(in the rows, 128 means zero)
Each row has a class, written after it.
[ 94 155 146  69 111 186 156 146 127 145 133 142 125 109  97  66 136  84
 166 160  79 141 116 105 103 163 168 120  99 154 151 140 192 105 123 111
 111  87 128 124 103 182] => Z
[116 137 134  65 127 173  89 171 177 131 128  96  72 101 120 172 112 171
 144 130 116 134 134 137 131 146  39  83 126 156 123 132 139 118 121  93
 143 101 100 169 128  98] => M
[139 105 107 106 141 155 114 132 132 119 180 164 171  95 146 158 137 111
 180  40 129 129 120 100 142 123  64 148 139 162 117 153 158 169 137  90
 156 125 120  53 109  97] => L
[134 149 134  81 124 162  95 174 169 134 142  96  88 113 120 161 105 185
 148 131 132 120 133 119 111 139  52  77 126 159 116 128 137 123 111  99
 162  96 104 177 123  93] => L
[132  93 113 131 127 145 112 124 132 120 175 169 174  88 153 163 147 102
 169  43 135 141 134 134 162 131  62 153 131 162 123 151 160 162 135  95
 138 129 102  54 114 107] => G
[ 63 144  78 134 155  80 144 124 137 174 156 132 169 143  86 151 121 121
  91  96 134 116 123 106 146 145 187 176 124 113 105 134 160 155 102 142
 138  99 146 165 121 142] => X
[ 51 128  92 142 139  75 133 115 121 170 168 127 154 158  81 133 142 129
 103  93 133 128 112 108 156 152 195 169 118 125 103 137 162 140 115 137
 131 115 126 188 125 158] => G
[ 48 138  76 103 148  67 144 128 102 167 160 129 162 145  79 146 122 138
 122  99 134 106  99 121 159 158 173 152 114 120 111 129 162 157 101 137
 127 108 145 190 115 163] => X
[ 69 137 102 109 152  69 131 106 130 160 174 135 141 154  85 127 122 121
 109  88 129 131 125 103 150 151 197 163 133 121 121 142 182 133 111 137
 137 104 132 159  92 149] => Y
[123 119 119  57 124 171 108 193 165 132 153  81  81 109 130 181 123 185
 140 146 137 108 119 141 142 126  55  76 119 191 116 142 149 124 111 108
 143 101 111 193 137 126] => K
[180 104 165 152 119  99 155 139 113 103 108 168 138  81  81  94 147 108
 162 144  84 138 110  67 154 138 122 124 116 142  97 145 141 138 108 120
  85 143 164  97 141 167] => G
[141  96 120  93 137 166 124 106 126 116 178 163 136  74 159 160 136  86
 186  43 133 138 116 133 156 132  71 167 124 161 131 146 159 176 146  81
 135 127 118  51 101 112] => M
[ 33 133 100  92 156  60 146 120 112 166 143 126 146 151  99 147 130 134
 127 100 120 125 106 134 176 170 191 161 122 123 114 140 154 153 106 128
 129 110 153 179 112 159] => M
[ 86 151 134  53 118 170 161 139 144 156 142 133 134 110  94  67 160  86
 176 165  84 145 104 101 105 164 147 105  95 157 154 143 186 108 114 106
 103  81 114 122 112 195] => D
[ 40 135  99 123 141  77 144 114 111 170 163 135 141 153  81 143 127 139
 120 109 123 133 104  94 152 154 194 174 117 120 111 136 167 139 119 145
 147 113 141 195 120 154] => H
[ 78 138 133  81 115 145 162 125 163 153 109 125 133 126  90  62 145  94
 178 157  80 144 104 125 113 144 149 135 103 151 163 144 179 105 101 100
 117  85 129 117 103 184] => B
[173 118 162 130 128 108 155 161 104 108 127 188 143  50 100 106 143 106
 185 139  76 142 111  75 153 143 108 143 121 138  98 124 149 143  99 128
  99 130 176 101 141 166] => Q
[ 61 148  86 112 147  51 140 134 118 182 189 145 156 153  85 131 132 124
 112 109 117 126 115  96 154 158 188 172 134 110 122 128 175 132 103 138
 140  95 132 161 108 136] => Q
[116 120 125  53 133 156 110 181 160 139 136  84  85 102 139 179 121 176
 156 133 133 115 114 143 140 142  45  75 131 175 126 138 136 133 109 102
 134 116 117 185 134 110] => M
[159 104 108 101 123 170 123 125 131 113 176 173 149  86 165 152 132  88
 175  44 133 142 126 118 142 119  84 173 122 169 122 133 168 173 130  93
 144 121 125  52 108 113] => Z
[143 113  98  99 142 166 111 131 138 124 185 160 131  94 146 170 122 105
 185  80 135 151 136 120 168 125  89 165 116 152 120 163 162 150 138 104
 136 140 121  31 110 121] => K
[ 47 148  92 113 142  57 146 142 113 165 157 129 151 154 100 136 134 135
 128 105 128 117 113 137 154 160 188 159 123 116 119 127 165 155 109 138
 134 107 143 188 124 151] => Q
[140 105 102 113 131 141 117 140 115 126 196 176 172  84 158 162 140 104
 182  47 125 133 125 125 143 129  66 168 132 155 126 151 165 167 128  96
 140 124 109  54 115 100] => Q
[131 138 132  80 127 164  96 183 162 141 142 108  83 112 111 161 110 174
 143 121 132 125 132 119 112 133  36  75 120 166 120 124 146 116 115  98
 147  96 101 172 137 101] => J
[ 76 134 138  54 122 142 170 148 147 146 135 145 127  98  95  48 141  94
 181 161  81 141 115 131 109 159 146 112  99 148 144 126 193 113 100 109
 104  92 116 119 100 182] => Q
[171 112 171 149 127 119 150 148 101 106 126 173 141  58  90  94 141 111
 176 146  79 145 108  85 171 145 110 138 124 143  96 134 146 142 104 121
 103 138 190 102 148 191] => B
[ 69 137 148  69 114 145 164 127 149 146 127 135 122 115  99  48 136  95
 186 155  74 149 114 127 118 149 139 107  85 142 149 123 174 110  92 109
 112  94 124 109 103 192] => B
[156 109 109 125 139 175 102 120 122 121 163 177 143  79 135 172 128  92
 177  62 134 154 138 121 150 120  72 167 124 139 119 141 154 152 133  99
 131 140 125  49 113 113] => J
[135 138 150 102 115 121 163 178  87  94 126 160 108  79 104  77 132 115
 172 130  92 117  97  68 179 124 125 125 120 154  92 140 137 131 117 130
 110 142 188  84 125 185] => K
[ 64 137 100 136 141  61 132 120 136 177 177 133 158 160  85 128 137 114
  98 107 125 131 127  94 167 154 184 158 130 113 124 139 171 126 106 137
 129 103 129 161 106 142] => G
[135 101  92  97 133 168 119 124 123 114 171 153 144  90 141 159 136  96
 180  54 128 147 123 107 149 123  78 158 120 151 115 169 165 164 131 104
 144 129 100  48 110 126] => K
[155  95 130 108 128 156 121  99 133 105 178 167 143  88 159 164 132  97
 193  41 144 136 130 125 131 112  74 165 116 173 131 139 169 172 129  88
 132 125 116  49  96 111] => Y
[134 121 103  60 129 155 119 175 158 139 156  89 104 108 139 182 142 178
 143 148 140 125 118 132 138 124  41  60 127 172 121 141 138 139 109 115
 139 104 109 198 141 114] => D
[132 116 105  51 137 155 116 178 159 145 150  99 109  97 115 187 118 183
 146 141 138 114 111 130 124 128  35  69 115 179 123 139 146 147 104 106
 130  94 122 198 145 114] => X
[175 118 144 108 126 108 160 150 101 103 116 163 135  74  92 108 151 110
 179 155  91 135 102  76 160 142 123 114 121 135  90 137 133 141  97 131
  93 143 173  94 139 180] => D
[ 49 139  80 103 152  72 150 122 104 166 157 134 158 143  84 134 117 133
 124 100 128 112  99 128 164 157 187 162 116 122 114 141 167 160 113 135
 128 107 154 185 107 163] => X
[167 110 153 111 131 102 152 139  96 111  96 158 111  72  82 109 138 110
 162 156  79 134  97  66 149 152 121 125 126 136  98 147 130 144 102 122
  93 146 166  91 130 156] => M
[ 87 155 148  70 122 174 159 135 132 148 131 152 126 111  79  67 145  84
 169 139  85 141 116  88 105 147 152 116  91 159 153 135 189  95 120  92
 107  66 127 127 116 202] => J
[ 86 148 126  57 130 174 161 137 139 145 136 144 122 101  71  73 141  94
 175 156  84 136  98 103 102 159 140 108  84 161 159 141 193 109 130 106
 105  76 114 120 110 180] => X
[135 142 127  95 125 166 111 174 178 119 135  92  94 113 140 175 108 176
 144 120 129 122 133 136 135 122  61  83 113 157 124 131 147 143 104 117
 146 106 102 181 111  90] => Z
[132 124 147  73 138 157 110 148 180 120 130 104  84  99 117 178 109 187
 159 131 129 136 134 125 124 123  56  71 126 171 121 139 148 129 119 112
 146  93 102 155 114  94] => Y
[139 108 134  86 125 148 111 181 175 135 152  93 102 115 145 182 134 180
 142 137 139 121 129 136 133 124  45  68 120 185 119 133 140 131 105 107
 128 108 108 189 155 105] => G
[ 53 146  83 122 152  87 137 126 122 171 151 127 155 154  71 130 139 137
  98  97 134 125 104  97 141 153 201 171 137 121 101 134 155 140 127 137
 164 107 143 182 117 142] => L
[126 133 133 102 132 160 114 163 173 132 127 103 109 117 115 175 116 173
 147 115 130 118 136 136 121 123  44  81 111 149 122 132 140 137 100 100
 140  93 110 186 119 102] => J
[ 67 133 134  47 116 158 168 149 150 145 125 129 115 114  87  47 139  99
 173 163  88 127 114 123 122 150 146 105  95 154 135 137 184  96 100 115
 123  87 115 113  96 202] => K
[ 45 138  84 114 150  83 132 118 114 175 154 119 122 148  98 143 136 132
  89 101 125 118 107 110 159 159 185 165 132 130 112 135 155 144 121 138
 144 115 126 185 116 142] => M
[147  97 118 113 140 150 119  94 126 106 168 178 156  94 160 162 128  95
 197  29 120 162 133 111 136 119  84 168 120 153 125 164 171 171 143  97
 132 137 113  44 100 109] => Y
[133 141 127  94 132 149 120 182 183 132 152 107 114 105 126 169 124 178
 154 122 127 119 137 141 125 132  42  85 119 149 129 129 151 144 111 106
 141  94 107 178 126  93] => Q
[ 88 132 145  42 114 149 167 145 151 144 123 140 123 106 108  47 130  94
 162 150  87 138 112 133 109 151 153 102  90 160 146 123 186 119 100 115
 110  97 120 117  91 178] => Z
[151 100 109 106 149 165 107 110 128 120 167 154 130  84 154 176 128  98
 183  72 129 151 133 122 157 128  78 167 129 145 125 161 155 157 142  99
 128 156 113  43 106  94] => M
[ 64 148  91 104 154  64 132 119 125 173 174 127 154 165  93 139 124 132
 113 100 126 123 111  88 154 147 192 162 136 109 114 135 161 133  99 133
 154 103 140 164  96 129] => L
[155 141 163  99 107 118 161 180  85  99 123 171 114  59 105  71 127 110
 164 118  92 126  93  85 168 131 122 131 118 156 100 127 148 152 118 132
 111 147 195  99 110 157] => Z
[ 53 139  92 131 159  89 136 118 142 191 164 131 168 151 104 134 125 113
 103  95 129 131 129 113 150 154 197 174 128 116  98 143 154 147  92 143
 145 104 147 155 119 152] => C
[123 126 130  59 129 155 111 163 180 135 137  96  80 104 109 187 105 192
 161 148 125 131 115 104 125 131  54  70 125 158 122 136 140 124 104 115
 148 100 101 164 129  98] => H
[177 112 156 123 127 115 156 144 103 111 111 165 132  71  88  97 142 102
 163 144  78 143  95  75 147 133 122 131 114 143  92 147 138 137  97 122
  93 149 173  91 134 165] => C
[ 79 135 139  45 128 150 167 132 158 135 124 134 125 113  98  48 138 101
 181 142  94 140 105 122 110 148 148 103 101 149 139 127 177 115 101 101
 128  89 123 118  90 178] => L
[ 54 147  93 145 138  80 145 122 109 175 160 123 152 156  89 129 136 133
 116  96 126 120 107 116 146 158 193 171 114 129 115 132 156 147 109 142
 145 110 138 175 127 164] => B
[ 60 145  82 102 143  65 133 122 130 165 175 121 142 157  90 133 139 113
 112 112 122 121 117 101 173 150 193 146 133 113 114 139 166 128 104 149
 142  99 127 165 102 146] => D
[130 140 122  81 121 160 104 169 183 132 148  85  95 114 132 158 116 171
 146 140 134 129 130 126 126 131  39  67 125 155 124 136 137 131 110 105
 140 104  92 170 118 103] => D
[ 73 132 147  71 112 140 169 126 145 145 129 134 129 120 112  54 134  97
 191 150  79 139 113 130 112 158 144 109  84 160 152 120 178 109  82 104
 107  89 114 115 106 203] => B
[ 93 150 155  64 115 169 164 139 135 142 145 139 118 106  80  75 136 100
 179 161  88 136 108  91 104 163 155 115  90 156 158 146 193 105 121 106
 107  83 131 137 109 188] => H
[ 88 136 128  68 126 156 158 123 166 149  99 121 141 127  85  76 147  96
 181 155  93 137  96 100  92 142 154 132 113 147 150 143 172 112 102  95
 126  85 131 132  98 170] => L
[133 100 102 131 128 152 120 124 117 122 189 161 168  98 166 153 138 101
 182  44 123 130 121 132 155 131  70 160 130 164 131 151 160 167 119  99
 142 133 110  46 112 120] => B
[152 101 153 108 138 112 148 152  98  95 128 167 105  75 102 109 135 112
 168 136  87 143 102  75 172 139 104 120 117 147  89 130 132 148 126 117
  91 168 180  87 138 152] => M
[145 125 155  98 123 109 158 152  86 107 115 164 100  68 102  85 135 107
 171 123  90 128  91  69 168 138 110 130 128 147 101 134 131 146 124 120
 106 147 185  99 123 159] => M
[127 126 112  60 134 156 110 158 181 128 140  94 103 115 120 190 127 181
 162 145 130 138 124 124 137 126  55  67 124 160 115 130 132 121 112 107
 141  96  93 158 133 110] => D
[179 118 154 111 124  89 154 151  92 119 127 180 135  61  83 104 145 114
 179 144  77 137  99  80 141 140 117 139 113 132 101 135 154 150  97 122
  96 134 165  96 138 158] => Q
[150  89 110 138 131 147 120 106 142 113 166 167 160  91 150 157 139  86
 175  46 127 162 137 108 154 123  78 157 124 151 121 166 162 168 140  98
 127 136 103  49 113 105] => G
[ 72 136 147  69  97 161 160 148 149 128 119 115 110 125 121  59 128  87
 179 131 107 115 115 159 120 148 156 122  99 165 151 141 180 100 128 100
 123  94 113 122 100 197] => K
[187 117 160 119 132 108 158 149 101 105 108 173 140  74  85 102 132 118
 182 140  83 134 101  53 140 143 128 128 128 140  88 141 137 140 110 120
 112 141 185  92 129 153] => L
[128 122 130  57 128 147 116 156 181 136 143  96  83 110 117 194 105 185
 162 151 133 133 121 107 121 127  62  79 117 160 123 132 143 127  93 112
 144  98 105 166 131 101] => H
[ 32 129 103  94 155  70 142 117 106 152 145 129 140 138 105 143 130 131
 127  96 120 124 109 148 187 170 178 158 124 129 114 138 157 159 113 129
 132 111 148 180  97 153] => M
[171 122 169 135 130 119 157 150 107 104 112 172 143  63  90 101 138 115
 180 138  87 137 100  66 159 140 113 134 135 136  92 137 139 143 113 116
 121 132 194 111 127 162] => L
[ 96 147 155  68 122 171 159 129 145 136 129 147 121 109  85  65 141  96
 171 145  94 138 120 106  95 160 161 115  99 176 155 143 194 106 125 101
 104  78 128 116 104 195] => Y
[147 113 139 116 128 122 150 156 112  90 135 164 126  87  95  97 145 109
 177 137  90 149  98  81 166 135 110 111 113 139  86 128 131 148 130 123
  92 163 176  90 136 165] => D
[ 52 141  86 116 160  73 138 110 131 185 157 126 143 147 106 151 127 120
 105  97 128 123 128 108 163 160 189 178 136  98 104 135 152 152  91 144
 147 108 143 164 110 139] => M
[ 78 154 143  72 124 177 157 134 142 157 134 129 124 107  93  50 145  81
 164 148  85 145 101 110 102 159 152 107  90 158 158 158 183 112 119 107
 108  87 113 118 103 186] => C
[ 41 133 112 131 137  67 142 122 120 165 155 126 166 153  88 132 138 133
 125  93 127 124 111 138 170 171 185 146 113 116 113 138 160 156 112 131
 121 112 140 195 118 169] => G
[138 109 100 108 137 165 109 128 132 110 178 150 136  91 126 175 131 109
 176  74 140 143 133 124 170 121  83 158 114 148 115 162 163 157 135 101
 137 138 114  45 108 126] => K
[152  91 125  97 128 157 126 102 131 107 178 171 154  87 160 156 134  96
 195  32 145 139 126 140 132 120  74 169 121 174 132 142 175 171 130  82
 134 123 118  56  96 121] => Y
[150 100 101 114 140 174 114 107 127 112 173 162 151  83 154 151 136  80
 178  42 122 166 122 112 146 122  73 161 119 149 120 165 161 168 133  98
 132 142 106  48 107 113] => C
[131 114 126  81 124 166 108 171 176 138 148  95 100 110 134 174 134 178
 149 132 138 123 124 149 136 136  47  69 118 181 128 137 146 136 117  99
 127 104 108 201 146 122] => G
[ 56 143  97  95 149  62 135 123 122 169 183 132 138 156  84 144 117 135
 110 111 126 133 117  83 163 151 186 159 125 111 121 137 175 134 104 148
 141 112 138 165 103 133] => H
[ 62 149  84 101 140  78 130 131 121 175 173 129 139 153  91 130 119 121
  97 104 128 132 113  98 160 151 196 169 128 118 117 128 174 141 101 144
 145 106 139 173  94 139] => Z
[ 53 143 105 155 145  75 136 124 150 178 164 134 173 155  83 130 139 120
  96  86 134 128 136 113 158 162 186 171 123 111 109 132 167 145 112 140
 139  99 135 173 119 148] => G
[ 55 157  95 126 152  67 140 145 126 185 180 145 166 143 102 140 131 122
 105  96 126 122 133 110 148 159 197 189 136 112 107 123 171 147 100 148
 147  94 146 158 121 135] => Q
[117 137 150  76 111 160 102 182 173 140 155  98  78 100 113 162  96 187
 147 147 126 123 130 113 119 139  37  70 119 161 121 129 147 119 106 107
 149 105 108 181 127  99] => H
[144  94  88 107 140 148 114 124 120 116 184 170 179  85 139 167 128  99
 165  44 135 124 120 117 151 118  61 152 127 156 125 155 160 171 130  95
 127 129 116  51 114 111] => X
[ 55 133  96  94 153  61 131 114 123 169 170 123 134 151  95 147 124 116
 104 102 118 131 117  99 172 152 188 172 131 115 116 139 165 129 101 130
 134 109 135 166  97 135] => M
[ 46 140  84 106 144  63 149 124 117 156 152 117 161 161  96 134 141 132
 128 105 132 126 101 129 166 160 185 145 117 118 111 140 152 160 105 138
 128 115 142 188 109 166] => D
[149 106 107 103 121 145 132 106 135 122 188 160 164  88 167 159 152  84
 195  47 145 134 120 131 157 115  67 159 119 153 135 145 162 175 120  89
 141 113 108  57 102 126] => D
